After every row comes roughly how far along a hidden order it lies, from 0 to 20.
-0.51,+0.52,+0.73,-0.54,-0.26,+0.65,+1.41,+0.23,+2.42,+0.81,+0.77,-4.74,+1.44,-2.24,-1.23,+0.82,-5.45,-2.45,+0.96,+7.69,+0.33,-7.94,-0.67,-0.49,-4.07,+0.48,+4.62
8
+1.93,+3.44,-0.05,+2.23,-0.27,-1.08,+1.53,+0.52,+2.20,-0.83,-0.09,-8.85,+1.86,+0.88,+0.76,+0.85,+1.26,-0.33,+0.85,-0.51,-0.93,-0.93,-0.03,-2.01,-3.60,-0.56,-1.44
10
+1.97,+1.06,+1.44,+2.62,+0.27,+0.58,-0.56,+0.65,-1.31,+0.14,-0.27,-8.51,-1.22,-0.85,+0.07,+0.38,+1.29,-1.01,-0.84,+0.67,+0.69,+0.10,-0.41,-1.60,-6.07,-0.45,+1.06
14
-0.66,-0.75,-2.20,-1.95,-0.69,+0.87,+0.64,-0.31,-1.04,+1.71,-0.48,+9.99,-0.14,+0.49,-2.18,+0.85,+3.60,-0.13,-1.10,+1.49,+0.04,+4.45,+0.13,+4.52,+4.47,+0.04,+4.88
19
-2.50,+0.95,-1.29,+0.80,+0.04,+0.80,-0.22,-0.03,-0.28,+0.12,-0.48,-1.09,-0.35,-1.06,+1.52,-0.16,+6.78,+0.34,+0.37,+1.66,+1.92,+1.56,-0.97,-0.70,-1.44,-0.74,+0.11
3
+0.97,+0.10,+1.32,+1.84,-0.82,-0.31,+0.07,+0.29,-0.18,+0.43,-0.45,+2.10,-0.09,+0.86,-0.54,-2.41,+0.40,-0.97,-0.75,+1.94,+0.83,+0.57,+0.21,-1.02,-7.21,+0.67,-0.25
16
+2.52,+1.24,+2.47,+0.06,+0.52,-1.46,+0.26,+0.15,+3.70,-0.93,+0.26,-4.91,+0.90,+1.97,-0.65,-1.03,-2.91,+0.84,-0.03,-3.76,-1.93,+2.54,+0.97,-3.34,+2.67,+0.06,-5.34
11
+0.05,+1.14,-1.00,-0.97,-0.02,-0.94,-0.31,+0.12,-0.07,-0.98,-0.23,+5.13,+0.86,-0.15,-0.90,-0.19,-4.61,-0.21,+0.34,+0.62,-1.22,+2.81,+1.54,+2.19,-0.35,+0.40,+0.01
18
-0.18,+0.17,-1.10,+0.44,+0.53,-0.14,-0.29,-0.43,-3.24,-1.53,-0.08,+0.22,+0.01,-2.24,+1.94,+0.10,-3.23,+0.81,+0.33,-2.54,-0.46,-1.56,+0.34,-0.52,+3.93,-1.63,+0.46
12
-1.50,-0.70,-1.14,-3.27,+0.29,+0.57,-1.31,-0.05,+2.30,-0.39,+0.55,+1.79,+0.04,+3.96,-0.80,+2.84,+3.41,+0.72,+0.55,+1.95,+0.29,+2.13,+0.18,+3.29,+0.39,+0.62,-0.82
3
+0.50,+0.47,+0.12,+2.20,+0.41,-1.23,-0.78,+0.24,-1.77,-0.48,-0.66,-2.15,-1.40,-3.95,+1.78,-2.94,+0.29,+0.23,-0.10,-0.63,-0.46,-1.00,-0.06,-1.22,-0.56,+0.29,-1.56
11
-0.92,-1.10,-0.75,-4.59,-0.02,+2.12,-0.46,-0.17,-2.68,+0.89,+0.16,+8.71,-0.52,+1.94,-0.59,+1.45,-0.86,+0.44,+0.74,+2.97,+0.85,+9.77,+1.12,+2.02,-2.52,+0.58,+5.13
20
-0.85,+0.99,-1.07,+3.34,-0.47,+0.41,+0.85,-0.21,-0.89,-0.23,+0.04,-3.70,-0.65,-0.28,-0.66,+1.78,+1.94,+0.02,-0.43,+2.37,+0.21,-3.56,-1.00,+2.72,-0.38,-0.62,+0.45
4
+2.07,-0.70,+1.12,+0.33,+0.43,-2.22,-1.54,+0.86,-0.52,-2.34,+0.57,-0.16,+1.86,-0.88,+2.05,-1.28,+0.06,+0.18,+0.26,-1.26,-1.91,-0.05,+0.51,-0.46,-4.72,-0.98,-4.72
13
-1.80,-0.90,-1.16,+1.07,-0.14,+0.58,-0.26,-0.54,+0.02,+1.31,-0.06,+0.89,-2.06,-1.59,-1.41,+0.91,+0.77,+0.34,-1.15,+1.15,-0.58,-1.42,-0.62,+4.02,+5.36,+1.62,+3.06
6
+2.04,+1.35,+0.71,+0.59,-0.48,+0.49,+0.69,-0.22,-1.25,-0.79,+0.00,-3.13,-1.89,+3.43,-0.13,-0.89,-0.59,-0.73,-1.62,+2.51,+0.48,-3.57,+0.87,-2.63,-4.17,-0.38,+0.84
20
-0.28,+0.94,-0.34,+0.13,-0.66,-0.08,+0.73,+0.26,+1.87,+1.26,-0.41,-1.06,+0.80,+0.40,-0.63,-0.99,-0.21,+0.13,+1.24,-5.15,+1.35,+0.69,-0.82,-1.46,-1.04,+1.43,-1.75
7
+0.08,-0.88,+1.52,+2.34,+0.08,+0.15,+0.11,-0.26,-0.99,+0.72,+0.06,-1.18,-0.65,-3.80,-0.64,-2.40,-4.09,-0.49,-2.07,-1.40,-0.81,-3.64,+0.30,-0.06,+2.05,+0.14,+3.27
15
-2.00,-1.00,+0.22,+0.12,-0.12,+0.84,+0.83,-0.24,-2.08,+0.92,-0.03,+6.02,-0.04,-3.98,-0.95,-1.15,-7.05,-0.97,+1.30,+4.73,+1.17,-2.67,-0.33,+2.64,+1.38,+0.67,+1.05
6
+1.62,-0.87,+2.32,+0.29,+0.53,-0.34,-0.84,+0.18,-0.08,+0.27,-0.12,-3.34,+0.36,+3.07,-1.62,+0.79,+2.50,+0.20,-0.28,-1.11,+0.96,+3.91,-0.07,+0.38,-0.15,-1.22,-2.45
11
+1.18,-0.17,+1.07,+0.04,+0.74,+0.43,-0.86,+0.67,-2.81,-0.25,+0.27,-5.36,+0.43,-1.72,+0.56,+1.45,+4.36,+0.87,-0.88,-2.47,-0.15,+3.31,-0.57,+0.19,-0.78,-1.97,-1.42
11
+0.26,+0.20,-1.26,-4.01,+0.90,-0.59,-1.86,+1.07,+3.04,-1.57,+0.49,+0.92,-1.11,-1.18,-0.63,+0.44,+4.98,+0.18,-2.74,+3.38,-0.74,-2.80,+0.34,+1.13,+2.44,-0.32,-5.71
6
-1.48,+1.14,+2.46,+3.98,-0.52,+1.24,+0.97,-0.28,-2.26,+0.60,+0.33,-7.51,-1.94,-2.24,-0.77,-1.58,-5.76,-0.53,+1.01,+4.50,+0.56,-0.62,-0.45,+0.35,-7.67,+1.81,+0.27
4
+2.05,+1.53,+2.21,+2.63,-0.13,+0.03,+0.49,-0.21,-2.77,-1.72,+0.58,-6.94,-1.26,-0.43,-0.14,-1.19,-9.25,-0.07,+0.17,-0.38,-0.38,-6.11,+0.10,-1.71,-2.15,+0.67,-3.45
10
-0.02,+0.06,+0.31,+0.88,-0.29,-1.34,+0.79,-0.06,+2.24,+0.30,+0.19,+3.45,+1.50,+0.39,+0.41,-0.12,-1.77,-1.03,+2.12,+7.89,-1.20,+1.95,+0.19,+0.48,-5.47,+1.49,+2.18
10
+0.13,-0.22,-0.26,+1.32,+0.54,-0.10,+0.90,-0.83,+1.07,-0.54,-0.02,-0.57,+0.08,+1.50,+0.58,+1.75,-0.34,-0.42,+0.35,+3.92,-0.28,-2.36,+0.43,-0.15,+4.38,-1.42,+3.82
11
+4.35,+0.92,+0.55,+2.36,+0.82,-2.80,-0.69,+0.39,-0.08,-0.83,-1.13,-0.47,-0.03,+1.23,+0.13,-0.75,-2.36,-1.26,+0.43,-0.70,-0.50,-1.38,+0.73,-0.98,+1.39,-1.31,-0.73
18
-0.72,-0.93,+1.67,+0.97,-0.42,+1.18,+0.23,-0.38,+0.55,+0.83,+0.15,-1.57,-0.32,+3.04,-0.67,+0.03,+3.11,-0.09,-1.22,+2.38,+0.28,+2.64,+0.60,-2.00,-5.25,+0.63,+3.04
16
+0.46,-0.77,-0.81,+1.79,-0.23,+0.82,-0.06,-0.59,-3.26,+0.57,+0.11,-3.06,-2.78,+1.77,-0.01,+1.31,+2.50,-0.24,-0.67,+2.25,+0.85,-2.55,-0.75,+2.15,-2.16,+0.25,+3.36
12
+1.35,-1.45,+0.45,-1.43,-0.16,-0.11,+0.45,+0.36,+0.42,+0.28,+0.23,+3.92,+1.72,+2.56,-1.12,+0.89,+5.50,-0.35,-2.06,-1.55,+0.10,-1.56,-0.10,-2.07,+0.91,-1.98,+0.03
19
-0.12,-2.40,+0.99,-1.28,+0.13,+0.81,-0.66,-0.09,-0.84,+0.27,+0.66,+1.20,+0.58,-2.28,+0.35,-0.54,-5.45,+0.23,+0.19,-5.36,+0.01,-2.79,+0.36,-1.46,+0.47,+0.55,-0.54
14
-1.21,-0.01,-0.87,-0.33,-0.68,+1.24,-0.31,+0.39,-1.59,-0.69,+0.71,-1.31,+1.31,-0.58,+0.11,+2.02,+0.99,+0.12,-0.95,-0.61,-0.48,+1.66,+0.41,+1.98,-6.99,-0.26,+1.92
14
-0.87,+1.07,-0.64,-0.19,-0.88,+1.41,+1.56,+0.48,+0.28,-0.82,+1.04,-9.47,+0.92,+0.15,-0.08,+2.36,-0.43,-0.89,-1.61,-0.28,-0.85,-7.45,+0.08,-1.39,-5.12,+0.14,+1.70
16
+1.07,+0.15,+1.18,-0.75,+0.06,-0.08,-0.77,+0.42,-2.59,-0.59,-0.18,+3.07,-1.69,+0.45,-0.55,-1.65,+2.67,+0.45,-1.66,+2.84,-0.47,+6.26,+1.03,+0.64,-2.95,+0.11,-1.55
18
-2.50,+0.90,-0.30,+1.56,-0.60,+1.22,+0.54,-0.64,+0.77,+0.02,+0.43,-5.46,-0.28,+1.72,-0.10,+1.44,-5.68,+0.53,+1.77,-0.69,-0.24,-0.44,+0.27,+1.22,-3.63,+2.31,+1.30
5
-2.05,+0.22,-0.72,+0.72,-0.49,+0.33,-0.24,-0.23,-0.68,+0.38,-0.37,-0.35,+0.34,-1.55,+0.43,-0.78,-5.29,+0.74,+1.95,-6.57,+0.54,+0.68,-0.67,+0.30,-0.76,+1.52,-1.80
6
+0.78,+0.65,+0.81,+2.07,-0.45,+0.18,-0.55,+0.39,-1.70,+0.11,-0.26,-4.23,-1.60,-1.98,+0.28,-2.30,-3.87,-0.88,+0.48,-0.49,+0.53,-1.18,-0.02,-1.25,-8.38,+2.17,-0.95
13
-0.81,-0.81,+0.47,-0.58,-0.22,+0.02,+0.18,-0.99,-0.65,+0.13,-0.27,+9.99,-0.36,+4.58,+0.05,-1.02,+5.29,+1.97,-0.42,+1.12,-0.39,+9.99,+1.25,+0.30,+3.04,-1.01,+0.68
15
-1.74,-1.24,-0.47,+0.01,+0.31,-0.48,-0.52,-0.11,+0.40,+0.15,+0.43,-0.58,-0.91,+1.22,+0.38,+1.20,+8.47,+0.89,+0.87,+5.34,-0.10,+2.92,-1.20,+2.78,-0.44,+0.21,-2.23
0
-3.78,-0.77,-2.19,-0.26,-0.20,+0.96,-0.60,+0.34,+0.77,+0.99,+0.10,+0.67,+1.21,+0.31,-0.60,+1.25,+2.12,-0.08,+1.18,-0.72,+1.41,+0.88,-1.09,+3.21,-2.74,+0.43,+0.85
0
-0.49,-2.63,-0.19,-0.53,+0.00,+0.49,-0.85,-0.89,-0.89,+0.58,+0.04,+5.04,-0.82,+4.82,-0.28,+1.28,+8.15,-0.10,-0.97,+6.97,+0.66,+2.91,-0.28,+2.07,-0.11,-0.09,+3.22
11
-1.65,-0.41,+0.19,-0.08,-0.66,-0.01,-0.14,-0.87,-0.37,-0.27,-0.52,+9.13,-1.40,+4.45,-1.37,-1.51,+1.18,+0.90,+0.56,+2.58,+1.00,+4.54,+0.23,+2.12,+0.24,+1.22,-2.09
7
+1.42,-1.07,-0.09,-2.90,-0.07,-0.33,-0.51,+0.46,+0.65,+0.28,+0.55,+0.23,+1.39,+1.55,-0.59,+0.86,-2.44,+0.20,+1.83,-5.22,+0.37,+0.99,-0.16,+0.39,-0.81,+1.29,-1.50
12
+1.05,-0.46,-0.69,-0.74,-0.12,-0.64,-0.37,+0.19,+0.04,+0.01,+0.37,+2.11,-2.10,+1.65,-1.65,+0.03,+3.80,+0.20,-1.23,+3.19,-1.00,+3.98,-0.22,+2.99,+0.71,+1.71,-1.71
10
+1.84,-0.72,+1.11,+0.73,+0.73,-0.56,-0.80,+0.17,-0.19,-1.93,+0.89,-7.38,-0.77,-2.27,+2.16,-0.81,-5.18,-0.89,-1.15,+0.65,-1.13,-9.99,+0.48,-3.55,-0.35,-1.04,-1.47
12
-0.15,+1.16,-1.59,-1.04,-0.30,-1.09,-0.38,+0.72,+1.97,+0.09,-0.20,+2.76,+1.39,-1.72,-0.13,+0.18,+2.16,+0.27,+1.37,-0.11,-1.42,+5.06,+0.04,+2.46,-1.08,+1.34,-0.64
10
-2.64,-1.18,-0.66,-1.33,-0.08,+0.36,-0.46,+0.02,+2.07,+0.30,+0.10,+2.63,+0.60,-0.66,-1.76,+0.65,-6.01,-0.65,+0.23,+0.87,+0.52,-4.66,-0.13,+2.58,+2.21,+1.08,-0.92
3
-5.49,-1.47,-1.02,-0.87,-0.25,+2.09,-0.56,-0.44,-2.10,+1.08,+0.31,+2.74,+0.08,-1.10,+0.49,+1.40,-0.41,+0.92,+2.79,+0.24,+1.00,+6.06,-0.26,+3.86,-4.30,+1.96,+3.29
3
+0.40,-0.61,+0.92,+0.24,-0.63,-1.66,-0.32,+0.25,+1.68,+0.03,-0.19,+4.79,+0.33,+0.66,-1.41,-2.12,-3.46,-0.82,-0.80,-0.80,+0.06,-4.50,+0.29,-0.41,-1.20,+2.00,-3.46
13
+1.19,-0.61,+0.93,+2.18,+0.65,-0.07,-0.42,-0.10,+0.73,-0.33,+0.11,-8.39,+0.18,+0.49,+1.45,+1.41,+2.85,+0.25,-0.77,-4.84,+0.28,-4.10,-0.77,-2.87,+1.29,-1.87,-1.48
6
+0.69,+1.71,+1.09,+1.89,+0.44,+0.21,+0.22,-0.23,-1.48,+0.32,-0.51,-4.49,+0.43,+0.39,+0.43,+1.51,-4.37,+0.54,+1.83,-2.26,-0.27,+6.17,+0.79,+0.70,+0.34,-0.17,+3.03
16
+0.18,-0.52,+1.21,+0.50,-0.10,+1.34,-0.19,+0.00,-2.17,+0.95,-0.02,-0.95,+0.34,-0.88,-2.03,+0.38,-5.42,+0.40,+0.95,-4.26,+0.79,+2.06,-0.36,+2.26,+0.95,+0.59,-0.50
11
